In the rows, zero is written as 128.
Each row of numbers belongs to one of the objects below and depends on some of the facts about them. Some rows are named. Which object is each other row?

There are 4 kinds of fact about the objects: δ, Ω, λ, σ.
δ: is of sort; Ω: points at; λ: refers to; σ: belongs to class
<557>	δ	a; <1274>	δ	c; <491>	δ	a; <760>	δ	b; <1001>	δ	b; <1151>	δ	c; <24>	δ	b
<761>	δ	b; <211>	δ	c; <1160>	δ	c; <912>	δ	b; <322>	δ	c; <1276>	δ	a; <1295>	δ	b
<973>	δ	c; <456>	δ	a; <1245>	δ	a; <1124>	δ	b; <727>	δ	a; <156>	δ	b; <108>	δ	a
<1210>	δ	b; <1301>	δ	a; <877>	δ	c; <425>	δ	a; <177>	δ	c; <1305>	δ	b; <1091>	δ	c
<1112>	δ	a; <1109>	δ	c; <619>	δ	a; <953>	δ	b; <1304>	δ	b; <1061>	δ	a; <848>	δ	b
<633>	δ	b; <891>	δ	c; <410>	δ	c; <551>	δ	b; <653>	δ	b; <609>	δ	a; <1246>	δ	c
<118>	δ	a; <1035>	δ	a; <905>	δ	b; <522>	δ	b; <427>	δ	b; <1282>	δ	a; <1102>	δ	c
<1058>	δ	a; <349>	δ	b; <1141>	δ	b; <256>	δ	a; <1200>	δ	c; <104>	δ	b; <1129>	δ	a
<338>	δ	c; <66>	δ	c; <262>	δ	a; <149>	δ	c; <321>	δ	b; <71>	δ	b; <439>	δ	b
<918>	δ	c; <573>	δ	a; <506>	δ	c; <330>	δ	c; <919>	δ	a; <478>	δ	c; <613>	δ	b
<1144>	δ	b; <494>	δ	c; <1286>	δ	a; <1078>	δ	a; <1285>	δ	a; <1026>	δ	b; <489>	δ	c
<182>	δ	a; <1004>	δ	a; <1032>	δ	a; <1051>	δ	a; <686>	δ	a; <168>	δ	a; <742>	δ	a
<1024>	δ	c; <1138>	δ	c; <844>	δ	b; <1057>	δ	a; <1016>	δ	c; <1294>	δ	a; <429>	δ	b
<1242>	δ	a; <850>	δ	c; <514>	δ	c; <421>	δ	b; <639>	δ	b; <1164>	δ	a; <675>	δ	a
<243>	δ	b; <579>	δ	a; <179>	δ	c; <121>	δ	a; <759>	δ	b; <142>	δ	a; <817>	δ	a
<966>	δ	a; <354>	δ	a; <818>	δ	b; <1041>	δ	a; <1086>	δ	a; <346>	δ	c; <348>	δ	a
<507>	δ	a; <553>	δ	c; <180>	δ	b; <970>	δ	c; <254>	δ	a; <343>	δ	a; <304>	δ	c
<381>	δ	c; <1175>	δ	b; <1001>	Ω	<254>; <1151>	Ω	<1058>; <24>	Ω	<1032>; <211>	Ω	<182>; <1276>	Ω	<149>
<1276>	Ω	<256>; <1276>	Ω	<343>; <1295>	Ω	<953>; <108>	Ω	<321>; <425>	Ω	<179>; <425>	Ω	<1276>; <1305>	Ω	<381>
<1091>	Ω	<254>; <1091>	Ω	<742>; <1112>	Ω	<579>; <1112>	Ω	<381>; <953>	Ω	<1001>; <905>	Ω	<953>; <905>	Ω	<1086>
<522>	Ω	<179>; <522>	Ω	<182>; <1282>	Ω	<179>; <1282>	Ω	<1276>; <1282>	Ω	<1032>; <1058>	Ω	<1057>; <1058>	Ω	<1086>
<1141>	Ω	<522>; <1141>	Ω	<1304>; <256>	Ω	<742>; <262>	Ω	<211>; <149>	Ω	<348>; <321>	Ω	<256>; <321>	Ω	<1295>
<918>	Ω	<912>; <613>	Ω	<850>; <1144>	Ω	<1086>; <494>	Ω	<507>; <494>	Ω	<653>; <1078>	Ω	<211>; <1078>	Ω	<1295>
<182>	Ω	<1144>; <1032>	Ω	<686>; <168>	Ω	<1057>; <168>	Ω	<686>; <742>	Ω	<514>; <1024>	Ω	<742>; <844>	Ω	<1141>
<1057>	Ω	<348>; <1057>	Ω	<1304>; <850>	Ω	<211>; <421>	Ω	<1295>; <243>	Ω	<1304>; <121>	Ω	<429>; <121>	Ω	<1078>
<121>	Ω	<727>; <1086>	Ω	<1091>; <1086>	Ω	<1024>; <348>	Ω	<953>; <348>	Ω	<1086>; <507>	Ω	<182>; <254>	Ω	<966>
<381>	Ω	<579>; <557>	λ	<66>; <1274>	λ	<489>; <491>	λ	<877>; <760>	λ	<970>; <1151>	λ	<304>; <761>	λ	<639>
<322>	λ	<1016>; <1295>	λ	<1035>; <973>	λ	<817>; <456>	λ	<121>; <1245>	λ	<1274>; <1124>	λ	<1245>; <1210>	λ	<1285>
<1301>	λ	<354>; <877>	λ	<346>; <177>	λ	<1051>; <1109>	λ	<973>; <848>	λ	<1004>; <633>	λ	<905>; <891>	λ	<118>
<551>	λ	<410>; <653>	λ	<557>; <609>	λ	<818>; <118>	λ	<180>; <905>	λ	<338>; <427>	λ	<573>; <1102>	λ	<848>
<1200>	λ	<478>; <104>	λ	<619>; <1129>	λ	<262>; <338>	λ	<613>; <66>	λ	<1210>; <262>	λ	<177>; <439>	λ	<1109>
<573>	λ	<1295>; <506>	λ	<1124>; <919>	λ	<759>; <478>	λ	<343>; <1286>	λ	<514>; <1285>	λ	<156>; <1026>	λ	<1246>
<489>	λ	<551>; <182>	λ	<1286>; <1032>	λ	<1041>; <1051>	λ	<104>; <1138>	λ	<182>; <1242>	λ	<653>; <514>	λ	<254>
<639>	λ	<1032>; <1164>	λ	<675>; <675>	λ	<494>; <121>	λ	<1151>; <759>	λ	<349>; <142>	λ	<919>; <354>	λ	<1129>
<818>	λ	<1164>; <1041>	λ	<1301>; <553>	λ	<491>; <180>	λ	<1112>; <970>	λ	<439>; <254>	λ	<1102>; <304>	λ	<348>
<557>	σ	d; <1274>	σ	d; <491>	σ	e; <760>	σ	e; <1001>	σ	d; <1151>	σ	d; <24>	σ	e
<761>	σ	e; <211>	σ	e; <1160>	σ	d; <912>	σ	e; <322>	σ	d; <1276>	σ	e; <1295>	σ	e
<973>	σ	d; <456>	σ	e; <1245>	σ	d; <1124>	σ	d; <727>	σ	d; <156>	σ	e; <108>	σ	d
<1210>	σ	e; <1301>	σ	e; <877>	σ	d; <425>	σ	d; <177>	σ	e; <1305>	σ	e; <1091>	σ	d
<1112>	σ	d; <1109>	σ	d; <619>	σ	e; <953>	σ	e; <1304>	σ	d; <1061>	σ	e; <848>	σ	d
<633>	σ	e; <891>	σ	d; <410>	σ	d; <551>	σ	d; <653>	σ	e; <609>	σ	d; <1246>	σ	e
<118>	σ	e; <1035>	σ	d; <905>	σ	d; <522>	σ	d; <427>	σ	d; <1282>	σ	d; <1102>	σ	d
<1058>	σ	e; <349>	σ	e; <1141>	σ	e; <256>	σ	e; <1200>	σ	e; <104>	σ	d; <1129>	σ	e
<338>	σ	d; <66>	σ	e; <262>	σ	d; <149>	σ	e; <321>	σ	d; <71>	σ	e; <439>	σ	d
<918>	σ	e; <573>	σ	e; <506>	σ	e; <330>	σ	e; <919>	σ	d; <478>	σ	e; <613>	σ	d
<1144>	σ	d; <494>	σ	e; <1286>	σ	d; <1078>	σ	d; <1285>	σ	e; <1026>	σ	d; <489>	σ	e
<182>	σ	d; <1004>	σ	d; <1032>	σ	e; <1051>	σ	e; <686>	σ	e; <168>	σ	d; <742>	σ	e
<1024>	σ	d; <1138>	σ	d; <844>	σ	d; <1057>	σ	e; <1016>	σ	d; <1294>	σ	d; <429>	σ	e
<1242>	σ	d; <850>	σ	d; <514>	σ	e; <421>	σ	d; <639>	σ	e; <1164>	σ	d; <675>	σ	d
<243>	σ	d; <579>	σ	e; <179>	σ	d; <121>	σ	e; <759>	σ	e; <142>	σ	d; <817>	σ	d
<966>	σ	e; <354>	σ	d; <818>	σ	d; <1041>	σ	d; <1086>	σ	d; <346>	σ	d; <348>	σ	d
<507>	σ	e; <553>	σ	e; <180>	σ	e; <970>	σ	d; <254>	σ	e; <343>	σ	e; <304>	σ	d
<381>	σ	d; <1175>	σ	d

Known rows:
<613>: [114 128 125 178 110 199 222 144 136 116  63 132 114 140 147 141 179  97
 156 132 167  97 154 117 174  56  98  84  91]
<912>: [174 131 133  97 109  79 126 111 141 150 136 113 192 105 128  96 143 107
 132 101 136 173 166 112  90 148 161 122 109]
<1032>: [106 192 109  91 144  89  48 158 152 131 105 201 112 151 141 148  68 138
 102 130 161 151  81 108 152 173 182 113 156]
<346>: [120  81 158 122 126 142 157  94 109 120 161  97 116 136 120 131 157 128
 165 134 124 105 106 132  98 133  74 161 135]
<478>: [162 114 138 106 118 119 101 106 174 115 148 109 188 135 108 127 125 167
 116  94 130 171 126  91  89 163 126 141 131]
<1112>: [ 97 117 161 108 136 129 141 109  99 145 132  94 105 148 113 132 142 105
 192 124 110 118 156 169 119 132  92 136 185]
<1086>: [ 90 136  80 155 128 122 130 160  67 119 146 167  33 114 136 132 100 125
  77 174  85  77  85 169 187 101 153 123  97]
<844>: [ 87 162 157 136 144 151 159 132 118 136  84 191  85 142 181 160 144  73
 170 171 215  90  75 114 155 113 127 104 122]
<1041>: [110 112 129 127 153 131 117 140 103 138 121  97 106 136 117 114 124 120
 175 126 104  98 160 163 120 126  78 155 183]
<1276>: [103 186  95 100 112  90  86 151 138 122 119 200  93 144 131 151  82 137
  74 131 135 157  79 116 174 154 206  91 118]
<609>: [107 115 148 132 154 140 120 126 101 142 131  93 110 132 116 124 126 121
 166 134  98 106 159 171 122 123  91 147 183]
<1016>: [120  82 158 123 124 141 156  94 109 120 162  96 116 136 119 132 157 129
 166 132 122 105 106 133  97 135  74 162 135]
<1024>: [113 102  92 159 117 135 144 137  83 100 176 159  55 108 141 133 119 144
  70 176 105  73  43 134 151 111 126 153  63]
<877>: [128  84 158 140 146 155 135 104 120 121 154  93 128 129 125 130 144 139
 158 138 124  99 112 131  92 131  68 171 147]
<1035>: [102 114 146 116 134 126 142 114  91 141 138  96  97 139 111 125 140 109
 174 128  97 111 155 172 125 126  98 137 170]
<675>: [107 114 149 134 154 142 121 124 102 144 132  92 111 131 118 125 126 120
 166 136 100 107 160 171 123 123  91 146 181]
<429>: [170 135  80 155  78 144 186 152 165 114  89 126 175 116 122 111 156 133
  82  89 126 162 182  93 161  80 163  76  50]
<343>: [112 178  92  98 114  81  83 148 130 125 133 188  99 136 126 141  83 139
  70 130 121 157  89 122 165 154 205  99 115]

Rows to name:
No name comes twice in this set of rows, the named rows included.
[114 101  90 161 117 133 145 137  81  98 179 156  56 106 139 130 119 146
  67 176 100  73  46 135 152 108 127 154  60] : <1091>
[ 86 127 135 135 133 147 139 123 110 105 142 182  58 146 155 165 124 127
 121 175 166  82  23 115 150 132 117 139 105] : <179>
[124  76 161 116 128 132 151  87 104 124 172  86 122 132 116 124 158 127
 170 133 114 106 113 138  85 140  72 170 138] : <381>
[ 86 163 143 149 137 165 172 143 123 128  73 197  78 144 181 164 145  78
 157 172 213  87  74 111 173  98 129  93 109] : <522>
[128 121  92 186 114 162 197 157  99 118 108 143  90 101 152 116 154 103
 100 158 127  81 130 135 174  60 126 107  55] : <421>
[119 145 128 118  86 170 162 124 205  89  82 162 153 185 118 176 147 162
 120  86 182 171 100  57 156 129 136  79 105] : <494>
[101  99 118 175  97 217 217 133 148  83  95 124  96 164 120 162 172 148
 132 121 140  95 111 104 173  70  74 104  89] : <850>
[164 110 120  98 116 110  98 121 174 112 138 113 185 142 109 115 123 166
 124  86 136 161 129  84  87 165 112 150 131] : <177>
[103 111  90 173 103 183 197 154 109 107 101 102  84 140 102 132 151 136
 119 118  76 101 174 158 189  60 101  99 110] : <727>
[144 143  56 121  96  73  97 156 108 120 162 147 110 102 105 105  89 156
  33 120  55 153 130 143 161 131 202 115  80] : <966>
[145 143 112  95 127  99  83 140 157 135 117 112 166 143 100 113 106 148
 132  84 109 170 174 125 115 156 139 125 167] : <1051>

Now the same objects, written a new way:
Some objects and their rows:
<557>: [116 152 126 114 142 102 128 149 115 108 118 148 118 126 148 128 156 131
 125 114 139 133 139  97 111 123 160 115 107 123 119 134]
<180>: [130 128 105 119 131 122 130 113 122 124 140 118 136  72 171 140 152 141
 130 156 138 130 129 110 128 140 149 110 130 139 116 153]
<1109>: [123 127 122 137 180 107 144 126 116  80 134 110 160 125 143 129 148 113
 113 130 135 115 135 129 118 110 164 131 108 128 116 141]
<1295>: [236  99 122  98  92 131 131 122 163 128 149 128 109  56 162 142 146  79
 115 146 134 137 128 109 128 143 122 128 119 160 103 116]
<427>: [ 98 116 119 134 167 107 138 113 113  92 113 129 136 127 162 136 145  99
 124 131 147 126 138 117 121 112 157 128 107 138 127 111]
<848>: [ 96 103 116 143 157 110 131 119 115  90 101 130 134 129 160 141 144  92
 127 129 142 133 134 118 125 115 166 130 105 140 118 121]
<1102>: [111 111 119 153 165 110 135 136 119  76 118 107 160 134 140 138 147 101
 118 129 129 127 131 133 126 116 175 138 100 134 102 162]
<322>: [114 128 122 140 181 106 148 125 120  80 136 107 161 128 142 131 149 109
 114 130 136 114 137 130 121 110 163 135 104 131 114 142]
<1016>: [116  85 121 140 196 113 154 121 122 102 124 110 152 129 141 133 159  86
 113 121 134  97 149 131 129 106 156 120  78 128  91 131]
<349>: [133  86 104 121 150 130 137 109 125 145 130 120 126  74 170 142 163 118
 129 147 134 112 142 111 138 136 140  97 107 137  90 141]
<354>: [ 52 173 121 140 143 106 145 135 128  84 145 127 120 146 143 135 160 126
 130 123 143 126 140 124 120 123 158 149 110 147 136 117]
<1129>: [ 82 188 109 125 110 121 137 136 136 117 175 114 119  91 151 140 167 168
 136 149 134 129 132 117 127 152 149 133 132 149 124 162]
<760>: [131 133 105 118 133 123 129 113 122 124 141 119 136  73 171 140 152 141
 130 156 137 130 129 110 129 141 148 108 130 139 116 153]
<970>: [118 131 122 138 181 107 144 126 117  81 134 109 160 126 143 129 148 112
 113 130 136 115 135 128 119 111 163 132 106 129 115 144]
<579>: [128  90 111 112 149 138 135 154 131 139 139 125 102  65 157 141 176 139
 135 143 134 109 145 109 132 143 148 105 119 139  88 154]
<1058>: [171 151 110 123  48 132 115 104 153 147 149 138  87 127 141 139 164 117
 117 124 108 118 148 131 139 169 131  84 120 139  77 143]
<104>: [ 82 128 119 138 163 104 144 110 118  91 121 125 138 129 161 136 147 100
 125 130 148 127 137 119 123 111 155 136 102 143 132 107]
<1051>: [ 98 176 108 123 112 124 132 140 132 118 166 118 117  89 153 139 166 167
 136 150 133 130 132 116 126 152 151 126 138 145 119 164]

Rows to name:
No name comes twice in this set of rows, the named rows included.
[134 104 105 131 163 128 145 120 126 134 151  97 155  78 150 136 167 138
 121 147 124 101 141 125 137 134 147 100 103 128  79 180] : <918>
[129 106 121 134 196 125 143 120 112  61 138 105 151 117 146 127 144 115
 110 145 140  93 139 147 116 108 163 126 140 134 126 118] : <1274>
[102 157 118 146  89 113 119  94 131 116 118 149  95 193 135 134 158 100
 115 100 115 112 156 140 131 142 148  90  99 130  93 113] : <425>
[115 143 105 122 133 120 135 110 125 124 149 113 137  77 170 140 153 143
 131 156 138 131 128 110 129 140 147 119 127 143 122 151] : <639>
[144 141 108 126 147 125 139 124 126 109 165  96 158  72 151 134 155 152
 119 158 127 115 128 125 127 139 155 117 133 133 106 182] : <506>
[139 162 111 105 111 120 121 148 125 136 148 133 117  75 155 134 164 172
 132 142 130 134 132  97 119 152 152 102 131 128 108 172] : <1285>
[157 122 107 121 162 136 136 122 120  98 164  94 150  65 153 132 152 155
 116 168 130  98 132 138 124 137 154 110 159 136 113 162] : <489>
[113  89 101 125 156 129 138 108 117 143 128 118 131  74 171 140 164 130
 132 150 136 111 141 111 137 135 145  94 108 135  92 148] : <1305>
[ 98 140 122 128 145 112 129 146 118  93 123 140 114 133 145 132 156 125
 127 122 140 126 141 114 116 124 164 126 118 135 122 124] : <1242>
[245  57 124  96 110 135 141 119 171 149 143 129  93  57 164 147 156  51
 112 139 131 123 143 110 138 142 115 116  95 156  79 105] : <953>
[172 160 113 108 141 108 135 130 123 137 161 109 168  66 153 128 156 161
 118 145 124 129 125  98 120 138 151 102 109 115  97 200] : <66>
[102  73 118 135 181 115 145 107 117 113 100 132 127 126 162 138 155  76
 123 122 144 109 149 119 131 108 150 114  84 136 103  97] : <1175>
[156 143 109 103 130 109 129 118 119 146 137 128 141  65 173 134 152 148
 128 146 135 141 127  87 122 140 145  98 114 124 111 166] : <1210>

The same objects again, as new rows of numbers:
Some objects and their rows:
<1295>: [106 122  99 151 123 124 177 155 121 137  88 143  75 122 102 164 148 154
 103 181 132 153  76 113 146 147  83 100 138 149  86 169 163 160 119 122
 144]
<557>: [137 133 143 103 125 128 130 123 149 103 144 131 142 128 134 127 124 115
 126 102 123 112 155 113 108 126 132 140 120 137 153 117  91 121 114 113
 126]
<1086>: [140 135 129  91 115  64 191 169 171 107 149 171  85 111  75 125 156 113
  81 135 115 135  85 127 117 155  33 159 131 132 113 142 125 160 102 107
 130]
<817>: [138 134 141 122 134 122 151 106 151 118 133 131 142 123 137 137 109 124
 118  97 134 125 151 110  97 128 144 159 136 121 151 120  78 118 107 108
 113]
<381>: [162 134 119 121 123 102 126 155 118 111 131 126 108 120 117  95 157 126
 114 146 142 133 109 187 127 124  97 164 117  99 116 111 177  86 136 156
 119]
<573>: [114 123 151 138 127 136 129 106 136 142 122 128 138 146 123 151 103 136
 165 117 112 142 137  98 130 146 159  95 155 133 142 145  89 157 126 103
 126]
<1138>: [125 129 136  91 122  97 129 119 131 117 164 123 111 116 136 115 126 110
 153 106 137  89 145 165 104 128 157 156  67 101 113  86 109 119 123 139
 131]
<1109>: [136 129 149 116 125 122 131 120 131 127 116 132 124 122 153 104 132 115
 142 105 145  89 139 148 105 123 148 161  89 101 134  90 125 111 119 135
 123]
<844>: [135 127  95 130 130 121 141 151 114 110 133 122 105 107 133 130 149 126
  87 149 134 130 123 139 136 107  89 150 114 129 120 137 154 102 120 143
 141]
<182>: [166 150  85 109 121 119 155 148 109  42 116  93  98 129 107 174 133 152
 106 168 137 176 136 157 109 130 135 127 135 150 113 144 109  41 113 131
 116]
<256>: [152 110 130 148 122  58  80 150 124 183 245 133 137 123  68  92 135 117
 142 128  74 189 113 191 184 130  74 137 200  70 155 186 164 172 181 147
 127]
<410>: [140 148 133 117 146 139 113 108 136 136 140 129 168 123 135  91 119 118
 106 101 165  98 129 139 106 112 148 164 113 125 117  68 150 104 143 145
  94]
<905>: [111 143  92  96 130 111 191 174 153 102 116 162  88 104  99 128 163 121
  46 161 144 112  75  94 118 134  37 144 100 171  77 122 164 151 110 124
 140]
<918>: [133 129 129 147 122 126 116 137 114 147 110 130 120 139 107 119 138 143
 146 153 142 147  93 170 145 145 129 110 147 116 101 135 173 131 152 145
 117]
<142>: [129 124 150  98 113 114 137 128 144  96 138 130 121 126 141 130 131 110
 143 106 106 112 162 115 111 133 130 136 106 126 157 120  76 124  98 108
 145]
<1144>: [116 136  96 108 121 109 208 170 145  95  92 154  66 102 109 146 160 128
  62 165 144 116  82 102 112 136  52 148  94 161  83 131 147 138  93 117
 143]
<633>: [ 91 125 120 132 136 162  91 125 116 150 142 120 149 135 139 128 123 123
 136 130 122 113 134  97 151 117 142  82 116 153 120 132 140 164 146 131
 148]
<1242>: [132 129 147  92 115 124 122 133 146  93 142 130 134 130 135 120 131 108
 137 104 107 111 155 117 118 129 123 130 106 137 156 118  84 121 110 113
 142]

Name these rows:
No name comes twice in this set of rows, the named rows included.
[158 135 121 110 119  99 141 153 135  93 146 129 116 121 106 127 142 127
 104 137 115 152 125 151 125 128  88 148 139 128 140 141 123 100 120 126
 124] : <108>
[130 132 132 111 125 126 155 129 145  97 148 144 135 121 136 132  98 118
 135  95 103 129 151 112 103 128 137 137 108 123 159 113  85 121 101 114
 113] : <1041>
[114 126 116 122 135 138 141 121 131 119 128 128 119 110 158 130 134 119
 103 120 139  96 143  99 116 107 126 148  90 135 131 112 122 123 110 127
 139] : <1304>
[ 80 110 107 154 123 161 137 133 111 139 142 143 123 121 149 147  94 133
 166 126  85 136 134 104 145 123 147  73  96 123 134 133 130 165 125 135
 133] : <761>
[ 98 118 122 174 146 157 132  96 121 173 118 123 136 130 150 152 103 142
 128 124 138 126 131  92 134 115 162 113 141 129 125 144 125 158 138 123
 128] : <349>
[128 135 136 100 132 112 140 115 148 106 164 124 136 123 126 136 107 115
 126  98 122 116 155 120 100 127 148 147 115 127 143 118  70 122 114 110
 124] : <1286>
[164 134 117 130 125  97 158 142 135 102 134 130 108 118 112 139 136 136
 101 136 124 161 128 152 115 130  99 165 153 114 142 147 119  97 112 122
 115] : <1112>
[110 140 127 111 118 102 200 159 160 120  89 165  84 135  64 156 137 144
 106 167 127 160  63 101 124 182  69  93 156 171  85 164 124 181 110  93
 126] : <1058>
[130 121 154 111 114 115 128 126 128 115 115 130 108 123 154 102 148 113
 160 112 129  88 142 153 113 132 142 157  73 101 136  93 122 117 106 133
 142] : <891>
[111 121 120 112 128 141 117 131 123 115 144 122 122 112 162 122 137 110
 118 115 123  87 154 105 124 104 126 140  81 135 138 114 122 124 114 134
 153] : <1026>
[128 128 165 139 138 133 109  83 145 170  95 106 148 157 125 152 128 142
 139 125 150 127 136  97 121 138 170 125 187 142 135 158  81 153 134  97
 137] : <619>
[139 133 145 131 137 126 138 108 135 139 114 133 133 121 152 108 125 121
 128 105 159  97 134 142 100 123 153 174 105 103 131  87 130 111 120 132
 109] : <346>
[170 146  88 175 116 177  95 141  53  77  32  70 128 161 129 157 139 183
 151 209 158 200 114 194 154 128 173  73 164 143 100 147 194  14 161 169
 106] : <211>
[146 144  80 137 149 139 122 144 106 110 138 115 139 110 127 123 139 131
  65 148 151 142 123 132 138  92  97 154 136 142 115 122 171  86 142 154
 115] : <613>

